[[ 14  -5  24]
 [ -2  14 -16]
 [-19  -4 -34]
 [ -4  19 -19]]
->
[[ -5  24]
 [ 14 -16]]

[[ -6  -8  15 -18  12]
 [ 14 -21  36  -8 -40]
 [  0  -1  -3  -1   0]]
->
[[ -8  15]
 [-21  36]]

[[ 21  -2 -46]
 [-11  16  -3]
 [ -2   1   4]
 [ 17 -41  18]]
->
[[ -2 -46]
 [ 16  -3]]

[[  8 -45  21]
 [ -3 -25  -3]
 [  7  20 -21]
 [ 31 -32  16]
 [ -4 -28 -12]]
->
[[-45  21]
 [-25  -3]]

[[-27  43  -6   0 -20]
 [ 30  17   9 -24 -18]]
->
[[43 -6]
 [17  9]]

[[ -5  -3  26  26  -4]
 [-26  23  19  38   1]
 [  9  -4   7   0   3]]
->
[[-3 26]
 [23 19]]

[[ 16   3  36 -12  11]
 [  6   2 -34  17 -15]
 [ 26 -22  10 -11  10]
 [ -4  24 -13  18 -16]]
->
[[  3  36]
 [  2 -34]]

[[ -9   3  17  39]
 [ -3  36 -36 -11]
 [ -2  42 -32  -5]
 [ -2  36 -35 -11]
 [ -8 -11  17  28]]
->
[[  3  17]
 [ 36 -36]]
---
[[-38  32  19  -3  -4 -34   3  42]
 [ 38 -39  18  -2 -21  28  41   7]
 [ 30  39 -13  26 -14   6 -12 -10]
 [-35  -7 -19  -5  41  34  13 -20]
 [ 38  19  41 -20  -6  40 -15  33]]
->
[[ 38  19  41 -20  -6  40 -15  33]
 [-38  32  19  -3  -4 -34   3  42]
 [ 38 -39  18  -2 -21  28  41   7]
 [ 30  39 -13  26 -14   6 -12 -10]
 [-35  -7 -19  -5  41  34  13 -20]]

[[ -2  -9  13  -4  -6  28 -28]
 [ -5   2  19  -2 -14  20 -31]
 [ -1 -18   5  -1   3  30 -24]
 [-24  20  15  28 -10 -21 -11]
 [-15  20  21  11 -20  -5 -28]
 [ -9  13  22   2 -20   8 -32]
 [-27  14  11  31  -1 -23  -1]
 [-20  22  18  21 -17 -15 -20]]
->
[[ -9  13  22   2 -20   8 -32]
 [-15  20  21  11 -20  -5 -28]
 [ -5   2  19  -2 -14  20 -31]
 [-20  22  18  21 -17 -15 -20]
 [-24  20  15  28 -10 -21 -11]
 [ -2  -9  13  -4  -6  28 -28]
 [-27  14  11  31  -1 -23  -1]
 [ -1 -18   5  -1   3  30 -24]]

[[-17   3 -14  13   9 -28  14  22  42 -14]
 [ -1  10  -3   4  -9   4  10 -12 -12  17]
 [  2 -20   8  -7  10   1 -21   9   5 -16]]
->
[[  2 -20   8  -7  10   1 -21   9   5 -16]
 [ -1  10  -3   4  -9   4  10 -12 -12  17]
 [-17   3 -14  13   9 -28  14  22  42 -14]]

[[-18  38  -2]
 [ 24  -9  21]
 [-16  13 -43]]
->
[[ 24  -9  21]
 [-18  38  -2]
 [-16  13 -43]]

[[ 18  20  26 -18  -9   3   8  24  -1  22 -17 -20  25  -3  -4]
 [ 21  21  21 -21 -16   8  14  19   1  21 -16 -21  19   1   4]
 [ 20  19  28 -21  -9   0   9  24 -11  25 -21 -21  18  -3  -8]
 [ 13  -3  18 -10 -22  20  20  14  14  17   5 -14  18  16  20]
 [-11 -29 -15  16 -12  29  21 -13  34 -17  28  18 -11  33  27]
 [-16  -3 -12  19  21 -19 -22 -15 -18 -12  -2  14 -11 -15 -18]]
->
[[ 20  19  28 -21  -9   0   9  24 -11  25 -21 -21  18  -3  -8]
 [ 18  20  26 -18  -9   3   8  24  -1  22 -17 -20  25  -3  -4]
 [ 21  21  21 -21 -16   8  14  19   1  21 -16 -21  19   1   4]
 [ 13  -3  18 -10 -22  20  20  14  14  17   5 -14  18  16  20]
 [-16  -3 -12  19  21 -19 -22 -15 -18 -12  -2  14 -11 -15 -18]
 [-11 -29 -15  16 -12  29  21 -13  34 -17  28  18 -11  33  27]]

[[ 21  -5 -11]
 [ 17 -10  -7]
 [-13 -12  21]
 [-35  31  39]
 [ -8  23  14]
 [ 19 -29  -8]]
->
[[-35  31  39]
 [-13 -12  21]
 [ -8  23  14]
 [ 17 -10  -7]
 [ 19 -29  -8]
 [ 21  -5 -11]]
